Each row has two labels, one from each of two sets.
 -44  200   89  -33 -301   51  207  203  101   68   21  226   80 -156   66   16  103 -182 -179  -14 -223   78  179  -34  -98  206 -301  -10  -60   13 -101    6  -92   -7  -89  283  -95  173    8   24  -60 -170 -154   86   30  -88   11  119 -167  139   48 -122  -69  115  111  -58  -56   95   76   93  183  -70  291
Y & G
  85   48 -167  -50   15  118  209 -106   51    5  540   43   13   39   57 -133  -61  277   79  217 -101   35   19  122  226 -105   17   -4  312  -80  249  -44   76  -81  106  164  -58    7 -132  106   33  -55 -154  -40  -83  157   39   81  -99  -45    1   36  366  103  314  101  147   42   93   35  -92   27   73
D & G
-273 -330 -150  -93  125  -20  297 -370  -20   28  738  -79   88  143  294 -180 -143  555  237  425 -339  163 -140   38  290 -479  308  -44  468   67  606  -54   42  -43  386 -176  -26  -87   62  151  142  135  -42 -159   16  238 -110  158  243  -84  156 -154  341  -44  738   60  165    2   15  -77 -313  316  153
J & G
 163   71   69   11 -154 -183   67  155  118  -64  -21   95   -7 -154  115  -75  -93 -118   59   51  -90  -25  -37  -27  340   63 -146  131  204   44   21  -30  127   71  -43  193  -17  132 -275  127   35   66 -100  -51  -97   39   39   46   33   65    9  179  172  -20   34  -16   96  -41   63   32    9   36  181
Y & G
 250    4  -52  -54 -245 -231  371  -39   79   27  328  124   48  -67  113 -105 -143  -19  584  131 -163 -100   24   -5  251   40  101  -84  369  -20  243 -128   -8  -91   94  335   77   50 -122  192   16  166 -137  -41  -84  109  122   65  119  -36  113  -50  399  -62  262   71   96   33   33  143   28   86  168
Y & G
 179 -123  -39  -53  163 -249   -1   88  -61  -59  190 -175 -126    3   67  -65 -255 -158   38  -12  277 -205   21   70  338 -167  160   31  340  -42  246  -26   49 -163  174  281  140  -14 -290  484  250  131   30 -119   42  -65   65  -66  173  -25   20  -41  460  -48  -73  269  102  -87  194  205  -64   67  -67
J & G
  39  -69  236   24   -9  -17    4  148  131 -134  -56  269  156  267  -46  -16   92  -41 -106  167  -59   53   83   45  -15  183  -72  -46   16   48   33   25   -3  -83   25  198  -61   -6  -29   -5    5  -90  -49  145  -97 -155   41  196   33   56   11 -138 -146   50   18   72  124  165  -32 -111   11 -186  219
J & G
 154 -141  -57  -25  -36 -118  204 -230   71   -2  550  235   47    8  151 -246  -63  288  177  245 -224  104  -19   57  212 -264   97  111  356   46  185  -50  -37  -87  161  174  -44    2 -101   99   93  104  -94 -162  -94  134    4   94   24 -138    7  -26  383   20  426  156  149   70   64   22  -62  122   44
D & G
 179 -476   72  138   42 -132   78  -97   46   56  104  -65   -8  -49   61   18  -75   92   77   11  -54   13    6  -22  265 -123  160  -42  313    5  224  -25   90  -89  194  114   79  -65  -22  190  122   48    0   21   85   -5 -119  -98  349 -261  -10  -20   91 -144  127   32  137  -70   77   57 -180  -67  120
R & G
-149   76  148   54  107 -102   17   39   33    5  110  -38    1    7   25  136  -19   58  -18  219  -96  -54   13   57  135   36  140   30   43   61   40  257  121  -84   93  142  -54  -14 -119   11   56 -110   -7   26   38   57    6   93  160   31   69  -65   30   50  183   41   16   60  370  -74 -106  -47   95
M & G
 106  131   71  -49 -280 -206  249  104  218  -96  -96  226  120  -98   31 -199  -41   48   10   78   92  -14   37   30   67  134   50  -61  195  136   13    6   11 -137 -107  350   21  -30 -221  139   35 -227  -95  -27 -119  -40   81   64  -99   36  143   76  109  -34  114   98   95    5   95  163  -27   -4  113
J & G
  15   30   94  -44  333 -153  220  -10   57 -170  197   21   64  -30   94  -33   25  210   67   87 -197  -31  -46  126  178   19  580  -56   92   90    7  -39   64 -126  196  108  -58  -46 -211   20  -18  178  -31   -1  -47   87   -4  161  111  -42  167  113    9   67  241   84  102  176  -80   72 -138 -123   40
J & G
 130  -69   77  -52  123  -30  279 -180   14   17  358  162   22  -84   39  -89  -65  284    2  222  -42   10 -105   82  222 -249  160   -8  325   80  172  -32   36 -152  190  200   18  -59 -152  134  122   97 -101 -228  -61  125  -18  167  119 -162   66  -27  288  -83  280  119  170  -41   79   28 -136  -24   59
Y & G
  -6  -24   52    3  278  -54  110 -232   25 -338   90  -10  -39  -20  116  -37 -145  256   40  248   25    4 -157  144  174 -295  327 -146  203  141   72   22  207 -143  350   90  -67 -184 -144  125  134  126   79 -123  -61   71   16  174  183 -204  -54   34   94  -11   84   84  224   41  -28  -96 -217   14 -167
Y & G
 182  -15   41 -335 -102 -251   -6  132  117 -123  348   16  -54  -78   35    1 -160 -183   69   -1  131 -131   -6   18  222   37    7   39  232  -41   74 -157   32  -54  124  276  125   63 -228  212   44   55  -71  139   76  -80  -49   52   99    9  -61   -5  218  -18  -31  203   41   -4   48  194   23  -90  138
J & G
 -55  131   58  -63   22  -75  -69   35   54 -115  -92  145   -2  -28  -64  104  102   68 -152   37 -182  -30  -35   23  113   99  112  -21  -41   15 -131  -14  142  -78 -197  -15 -213  -17 -165  -99  -33 -124   66   11  -18   54  -47  138  -29   97   -9   40 -236   -6 -102   -6  113 -106 -127 -190  -29  -27  -39
M & G
 313   96  132  -43  497 -186 -134    3   67 -385 -738    7 -180  -61  -78   52   63  -98 -170   96  329 -227  -43   11  150   22  331   38  -41  161 -321  -56  282 -112  148  191  -97 -256 -262   19   53  160  147  -16 -172 -181  -26  321  264  -28   18   71 -250  -64 -542  263  297   62  -52  100 -155 -133 -188
Y & G
 315  178 -166   22 -244 -443  420  237   33   45  738  -17   69 -155  292 -276 -305 -510  121  -41 -119 -134   95   -6  459   30 -189    3  615  -42  267 -108 -150  -68   70  738  293  249 -339  506  122  115 -264   10   42   57   39   56   80  129  -32 -202  738   34  405  136  107 -139  296  399  204  227  453
Y & G
 -70  255  155 -112  -25  -52  205  -14   55  -21  197  157   66  -40   40  -33  -12   77   -5  123 -225   31   83   21   55   29 -112  -17   -6  104   70  -13   46   12   64   99  -92   80  -34  -72   37   -8 -133   35  -60   14   16  170   -6   -8   56 -148  -13  124  180  -30   24   59  -40   31   16    0   18
Y & G
  92  163  151  -30 -154 -194   76  325  -27  -96 -200  392  114  -94  -21   32  186   -6  -88   94 -185   83    8  -91   71  417  -51 -153  -80  -42 -171   43   92   25 -106   91  -49   32 -260 -172 -100   19  -88  225  -60   45  -11  191  -19  142   95   77 -218   44   16  -60   26  144 -180  -72   40 -140  285
Y & G
 -79  -56  101  -55  120  -80   -4  -30   67  -63  283   27  -69   70   94   91   45   19   -7  -66   -9  -76  112  -34  199  -53   80  -61  154    9   55   -3   89 -128  200  204 -130  -72 -220  205  247  -90   67  -45  -45  -43  101  109  177 -163   -7  -37  185  -76   15  128  117  -18   46   68 -330   57   -4
J & G
 191   87  101   -5 -250 -303  218  241  162   10  168  -23   45 -135  125  169 -112 -218  -43  -40   70  -87   12   23  231   52   -7   -5  282   56    9   -1   13  -75  -97  408   87  176 -207  236  109 -181 -152   57   -7  122   69  -10  -38  106   -5  -66  177 -112   15   74   28 -102  121  165  101  -64  298
R & G
 -65   -6   94  -70 -107  -18 -236 -244  101    0   82   96   60  -30  -33  -58    1 -159  -36  153 -245  128  -72   -7    5   89    0  -53  -35    9   62    2   63    0   16 -163 -192  -10  -32  -91  -35  -87   48   23  -20   -4  -20   65  -58   -9   -8  155  -14  -63  163  -49  -29   21   27    4   -1  -14  153
Y & G
   4  191  -72  -70 -392 -264  434  164  166  -45  696    8   31 -176  191 -326 -236 -219  103  -58 -190  -66  127  143  302  292 -174  -28  335 -343  262   11  -53   -5  -55  497  122  255 -384  290 -132  -76 -270   87   27  169   20  -41  -56  153   13 -173  464  -33  403   59  -35  -75  143  175  114  -25  465
M & G
 135  -35  -44    1 -109 -243  308   54   67   51  408   20  136  -59  215    7 -149 -133  105   37 -133   17   30  -48  257  151  -93   -2  370  -71  236  -93  -84  -61  -28  365  128  161 -286  185  108  -79 -209   19  -14  139   39   27   80  128   76 -192  331  -98   15   31   84  -16  132  249   40  -10  402
Y & G
-143 -181   15  -38   51  -71  -59  -63    9   -6  257   25   25    3   37   33  -30  222  -36   -3 -166  -94   12  104  206 -144  194  -23  164   98   61  -46  109 -144  247  -30  -31 -122 -121   98   90   22   44  -14  -81   80   61  181  257  -65   48 -174  -32 -197  137  128  143   68  -72  -70 -215   -7   61
M & G

Each row has two labels, one from each of two sets.
  -8   59  -44  -12  163 -273   46   34   88   74  226   29   46  -65  -14  -83  251 -106   25    0  -36  118   -6   27  -56  -61  -24   10   39  -23  217   38  145  113 -129  -87  -38 -202 -165   70   59   38  -13   -2    9 -129  -16   -9   83 -231  -98   51  -86 -116   89   27   20  -91  -88  114  156  170   60
F & S
  -1  -99   13    1   76   37  -25  -50  -24  -63   39 -120   84  -39    4  -37   63  -44   25   16   59  -71    9   87  114   68 -102   32   24   12  -53    5   12  -40  -70   33  -22  -25 -151  -14   24   48 -138  104   34   36   16   26   38  -88  -76  -98  -53 -161  -24  136  -70    6  -57  115   17    4    9
F & T
   3   -8  -72    4  -41 -317   43  -51  117   92  228   12  -32  -83  -13   83  193  -20   46    6  -75  197    4   42 -101  -54  -71   34   53   18   79   15  133  102  -46   -5   79   -2  -66   34   32   47   58  -10   31 -161  -39  -84   30  -81   45  -13 -103 -160   82  -29  147  -10   23  -49  188   98   40
F & S
  13  -19 -113  -41   39   72   -7 -174  -29   46  -36   48   37  -14   -6   70  -14  -57    8   46  143   21  -35   20  -51   56   56   38  -22   96  -58  147  -90   -3   12   37   11    9  -24   30  -38    7  -89  -44  -34  -39   29   42   78    9  416   68  -40  -99   11  -42  -21   18    5  -96   68   40   66
F & Z
  24  -29  -21   55   23 -139   19   14   40  140   66   88   23  -29    6   -7  -28  -34   15   21  -32  176   31   38   12  -25    8    7   39  -15  164   13   21    1  -41   13   10   -1 -103   75   34   19   -9   -1   20  -43  -54  -33  -34  -24    1  -36  -43  -49  -41  -57   98  -27  -57  -45   89   70   24
U & S
  39  -63  -56  -29  125  310    4 -233   14   43 -153    7   70   -8   19   95  -78  -89  -37   37  103   22    8   61  -51   24  -10  -49    8   96  -96  176  -81   -9  105   57  -79   47    2   40 -111   22  -54   46    1   42   25   81   56   79  321   75   -5  -22  -60   18  -34  122   70 -141  -16   85  -17
Q & Z
 -45  110   -4    1   62  -14  -81  -77  -96   95 -105   25   30   25 -129  -80   23 -102   13   30   91 -133  -12  -50  -10  -32   91   40   30   44   33  115  -87 -159   34  -55  -91  -40  -78   93   66    8   71  -54  -17  -44  -46  -21   59 -101   90   75   33   -3   49  -38   40  -22   61  -19   20  -16   -9
U & Z
  21   33  -77  -49   58  -81   22  -49  136   70  115   18   26  -90   66  -19  136  -74   55   14 -127  162   92   24  -91  -14 -132    5  -34   41 -291   28   25  124  -76    3   45  -73  -70   96   18  -12   31  -23  -37  -10  -18   40    4  -97    2   57  -91  -12   59   21   66  -60   -9  -18   99  294   62
Q & S
   5  -73  -57  -21  159   47  -67  -37    9   58  -22   48   96  -28   42   41   20  -35   41  126   97   23   -1   72  114   47  -98   -6   76   15   56    8  -50  -11  -78   72  -46   -8 -183    8   90   62 -145   76   17  -40   -3   22   20  -40 -117  -35 -136  -78   24   75  -42    8  -57  101  -55   60   43
F & T
  12  -39    3  -30  183   64   -1 -100    5   95    4  -18   27  -34   27  -19   16  -84   50   16  110  -40   14  148  136   79  -53  -10   54    9   16   46  -36   20   25   60   -4    4 -263   -6   19   48  -28   45   26  -30   56   62  -47  -46    9  -39 -117  -75  -14  132   79   -4  -24  153   35   88   39
F & T
 -53   67   58  -37  133 -182  -35  -34  -47  -56   17  124   59    4   13 -181  218  -14   84   19   84 -130   37   23  156   50  -32    3  100  -20  -96  -47   41  -78  -56   34   -1   -1 -258  -39   77   67  -74  107   -2   11  -47  -24  107 -198 -206 -117  -95 -197   23   89  -64  -57  -75  327   93  -24   -3
F & T
 -10   56  -36  -67  109   17   10 -107  -15 -100   48   82  189  -23    8  -64  116  -85   94   54  115   33    9  -42  -30    8    2   31  -54   57  -74   56   39   30  -23  -40  -60   28 -103   62   14   30    3  -24   -9   80  -77  -42   97 -108   55   82   54  -78   -7  -50  -87  -22   57   69   15   88   91
F & Z
 110   29   -6  -71  -91 -165   -1  -66   11   20   68   -6    7  -19   -7  -22    5  -16   16  -35  -53   89   13   17  -36  -19   70  -12   70   41  198   11   31   62  -78   18   36  -24  -83    0  -19    4   -3  -35  -11  -84  -17  -11    2  -52    9  -13  -67  -44   49   53    9  -54    7   12   10  175    5
F & S
  31   67  -66  -98  107  145    1 -257  -52  -93  -41  -78   80    3    8   35   66  -45   -1   41  223  -27  -10    4   29  105   22  -36  -36  112 -135  139  -45   -2   10   14 -141    8   -3    4  -69    9   32   15  -53    9   21   -9  155 -134  215  125  -10  -90   15  -38   -4  -55    7  -66   35  101   64
F & Z
-168  157  -88  -26  -26 -163  -13  -91  178  294   95    6    1  -87   16   80  -76  -67   66   -6   -5  219   51  126 -150  -36  -52    1  -52   48  200  159  -33  122  -70  132   39   39 -145  135  -49   78  -63   -2   -9 -160   92   31  -18  132  246   32 -224 -104  -27  -56  118  108   66 -178  214  107   51
F & S
 -60   44  -33  -12   89   10   17 -178 -211  167 -167   30  127  112    3 -168  -82  -53   29   64  188   23  -15  -80    8   -5   90   17   34   11  166   65  -54   11   16   15 -150   44 -147  143   50    6  -36  -65  -44  -85  -34    8   73  -98  120   71  -96   35    5   11   43  -81   21  -17   12   86   31
U & Z
-110  -25    6  -37  197   87  -31  -32   64   92 -117  -31   26  -19   -6    7   27  -32   41   33  290  -33   -9   89  117   98  -80   -7   74   30  -25   95  -44    0  -35   86  -93  -18  -95    4  -17   17  -96   22   44  -19    0  -11   15 -123  -33  -38  -79 -110    3   57  -93   79   24   93   67   40   32
F & T
 -23   53  -31   66   75   57   60 -200 -273  123 -227    5   67  144  -42 -117  -68  -12  -26   87   99  -89  -81  -73   46   -1  146   21   31   67  142   28  -19 -134   52 -102 -188   12  -55   86   80  -21   47  121  -48  -74  -35   37   46   49  101   96  -44  113   45   16   18  -64   61  -39   28   88   25
U & Z
 -63   60   13   12   28 -151   -8  172   71  112   94    5  -26  -15    0  -59  140   -4   69  -25  -51   26    0  -25  -24   43   -8  -31   12  -32   35  -36  102   11  -48   -6  -13   23   -2   69  113  -19  115   37  -13    6   12   -5   23 -165 -183  -53 -101   -8   38  -33   67  -83   34  123   91  -21   13
U & S
  21  -43  -14   -9    7 -192  -12   69  146   96  145  -10  -52  -37  -15  -66   61   16   63  -93  -55  127   63   75   23  -34  -97   27   49  -28  128   25    4   43 -113   41   48  -55 -157   74   12   21  -93   74   54  -59   -6  -14   68  -83 -139  -61 -123 -133   15   -7   54   57  -38   76  161   62   36
F & S

Each row has two labels, one from each of two sets.
   4  -66 -103   59  -38  -68  -36  100  111  -64   17  124   -6   29  146  -65  -62 -104   41  -25   54   76   20 -119  -46  -16   69  -58   74   11  -21 -158   27   50  -23  -56    7  -27 -207   16   15  -35  -24   15  -67   70 -111   34  -19  -65   89   61 -116  -67   23  -35  -14   45   88  -72  -47   29   19
E & V
 -21 -172 -238   57  -58 -137   42  138   59   33   29   89  -50   62  128  -34  -85  -72 -122  -74   29   60   -5 -166  -25  -33  -11   -8  104  -19  -84 -140   39  -46   89   36   19  -16  -87   24  -27  -61  -27   77  -29   55 -114   11    8  -60   29   21 -103  -58    5  -66    6  110   62  -28  -33  -95  -20
E & V
   7   54 -171   25 -142 -111  -57   66   38 -120   11   55  -10 -158   48    4   -3 -125   72  -18  -38    1   -1   49  -12  -46  204  -19  -13  -44   29 -138    3  -62 -116    3  -63  -57 -112   86   37   53   -9   84 -174   35  -89   18 -235  -21   82 -220   13   19   11  -10    2  -38   58   -7   15  102   -3
X & K
  25  -17  -95   11   12  -44   13  113   93  -11  -79  123  -32  -38  135  -15  -66  -99   -1   -3   -7   27  -16  -35  -49   58   68  -40  -24  -13  -56  -29   14   98 -157 -159  128  133 -233   30   12  -69   -1    8   18   91   22    3  -22 -113   51  152  -57  -69    5  -14  -12   37   42  -18  -63  -36  -17
E & K
   4   -8  -95   36 -112 -102  -94  137   61 -122   -4   74  -36 -209  174   39  -34 -128  100    3  -39   40  -72   20  -25  -41  248  -37  -68  -99    5 -201   54  -55 -150  -21  -68  -45 -169  140   47   31   23  102 -172   53  -85   35 -207  -93  145 -195 -105  -59    8  -94  -20    1   58   91   29  -19  -72
X & K
 -13 -107 -202  -34 -228 -165  -71   75   40 -104    5  123   17    3  140   18    8  -53   68   11    4  -91  -51    1   -1  -20  160   16  -32  -46   10  -50  -18   14   87   27   11    5 -162   80  -15  -13   27  123  -52   44  -85   13  -81  -32   61  -58  -81   48    6   52  -15 -146   67   82   42  129  -62
P & K
  36 -182  -92   62  -28  -95  -97  132  110   23   44   93   32  139  208   12  -44  -15   50  -28   42  116   28 -127 -105  -28    6  -40  110   23  -17  -88   10  125   46  -77   42  -43 -254    6   67   27  -22   86    7   32   -5   62   45   -7   73  114 -164  -51   18  -14  -21   -6   89 -100  -53  -16   74
E & K
  38  -73  -70   10  -68  -89  -70  114  120  -49  -63  160    3   22  247   17  -32  -68   97   18   60   40  -35  -53  -87   10  147  -52   -3   -2   -4  -85  -23  163 -103 -141   85   57 -348   33   45  -43   14   75  -14   87  -34   64  -19  -67  120  143 -136  -67   13    8  -26  -65   92  -16  -58  109   10
E & K
  -1   47 -308   -8 -165 -136   50  -21  -42  -11   -3   30  -30  -72  -64  -59   66  -26  -99    0  -60 -145  -33   33   14   -7  191   72  -51   28  -45   54   12 -109   60   77   22   11   65   22  -50   33   -8   79  -41   56    7  -22 -172   36  -66 -214  152  105  -32  142   22  -35   15   45   29  129    8
P & V
  40  -92 -230   94  -52 -145  -52  211  137  -19  -27  174  -48  -63  220   31  -66 -195   50  -11  -40  116   56 -132 -108   35  122  -96   84  -27  -80 -167   75   56 -185 -160   97   46 -306   85   91   43  -14   34  -74  111  -18   47 -125 -131   84   18  -90  -82   16  -87  -48   79  109  -69  -96 -189    3
E & N
   2  -49 -154   49   29  -74   20  178  123  -57  -11  109  -62  -49  122  -49 -130 -151  -37  -66   59  121    2 -142  -29  -25   -5  -68   75  -46  -54 -210   32  -13 -143  -83   39    8 -228   65   15  -62   23   50  -96   81 -124   35  -56 -173  113  102 -164 -116   29 -155  -11  142   62  -65  -59  -36  -26
E & N
 -27  -48 -176   -1 -130 -102    7   81   35 -111   52   53  -16  -52  -25  -43  -50 -115   29  -24   21  -20   -9  -18   34  -48   16  -14   63  -57    5 -181   16  -76  -49   80  -58  -72  -54   80  -20  -16  -16   81 -136   13 -133  -12 -106  -79   42  -59  -93   22   13  -57    4    5   33  -14   26   68  -29
B & K
  47   12 -191   11 -131 -132 -107  134   70 -100  -17   53  -15 -222  175   10  -29 -141  120   18  -78   26  -62   67  -61   -5  294  -33  -87  -80    9 -131   36   41 -269 -112   21    5 -261  144  101   89   32  163 -161   60    7   57 -267  -74  144 -146  -55  -16   24   -5   13  -53   21   -5    5   89    8
X & K
  -7  -90 -231  -26 -205 -171  -35   95   41  -59   25  122   41  -24   69   52  -18  -50   34    5  -55  -61   20   11   -5   13   29   31   -6  -78  -19   18  -47    2   79    9  107   51 -149   84    7  -13   36  170  -25   -7  -29   10  -95  -19   46   -1  -40  105    4   -6    7 -117   45   52   20   39 -142
P & V
 -43    7 -310  -47 -225 -191   17   81   15  -85  -33  135  -37  -99  100  -26  -17  -95  -84  -15  -43 -133  -85    0   14   -5  225   41  -58  -65  -53  -22    9  -53   55   18   69   92 -116   80  -53  -55   35  188  -51   87  -98    6 -160  -50   52  -95   -1   42  -19   44   30  -49   65  141   22  131 -130
P & N
 -42 -133 -288   12 -189 -200    1  143   28  -24  -23  101  -55 -106  178   11  -24 -136  -25    7  -72  -56  -84  -46    2  -10  231    3  -18  -74  -80  -80   54  -70  -11    6   49   35 -104  107    2  -24   23  134  -54   73  -77   14 -140  -91   43 -142 -101  -26  -48  -29   -5    9   90  140   30 -108 -105
P & N
  24   36 -183    8 -223 -150 -141   79   79 -178   37  174   56 -152   78  117   46 -162  251   51  -61    2  101   62  -37    9  141  -36   -4  -74   42 -152  -27    2  -75  -55  -16  -48 -234  168  114   65    5   53 -186   10  -71   21 -262    2  118 -138    8  114   17  -46  -88 -124   91  -28    6   26  -58
X & K
   7  -19 -137   56   -9  -68   20   93   74  -17  -22  113  -53   -4   93  -26  -40  -94  -34  -34    8   41   26  -96  -23   11   62  -42   64    4  -56  -79   26   10  -49  -61   48   33 -135   22   21  -27  -25    9  -34   63  -48   18  -44  -61   29   42  -21  -60   11  -21   -2   62   60  -60  -50  -25    9
E & V
  15 -119 -363   87 -138 -217   -4  188  111    0   36  168  -44   10  197  -54  -80 -112 -104  -67    8   22    5 -181  -85  -51  114  -17   94  -36  -95 -160   47   -3   18  -60   63  -20 -236   61   21   30  -22  177  -97   85 -103   51 -131  -72  104  -18 -103  -41   10  -30    6   63  118  -54  -59   -6  -11
E & V
  47  -84 -246   55 -115 -114 -113  113   56  -62    4   19  -25 -175  138    3   38 -154  181   28  -84   -1  -44   55  -68  -31  317  -49  -24  -21   12 -131  113   -1 -260  -33  -25  -69 -134  114   94  121   -2   55 -152   68   57   20 -225  -60   53 -274  -49   -6  -11   17  -54  -33   40  -28   32  -86   91
X & K
  23  -62 -235   75   -9 -105  -12  135   69  -34    0   46  -62  -30  132  -98  -54 -114  -19  -54   16   36  -51  -90  -63  -34  161  -45   47   11  -54 -150   85    8 -157  -29   19  -31 -165   24    1   20  -28   57  -86  109  -39   40  -99 -107   63  -37  -77 -101   18   14   17   99   55  -78  -51   23   82
E & V
 -22  -14 -384   -6 -167 -149   42   40    7  -59   24   53   -5  -54  -51  -42   -9  -55  -85  -15  -96  -85   -5   20   28  -21   65   33   21  -50  -33  -47    0  -82   30   71   14  -30  -14   72  -29   12  -31  136  -81   18  -72  -23 -169  -23   -5 -197   19   99    5   33   24  -22   23   -6   27  100  -67
P & V
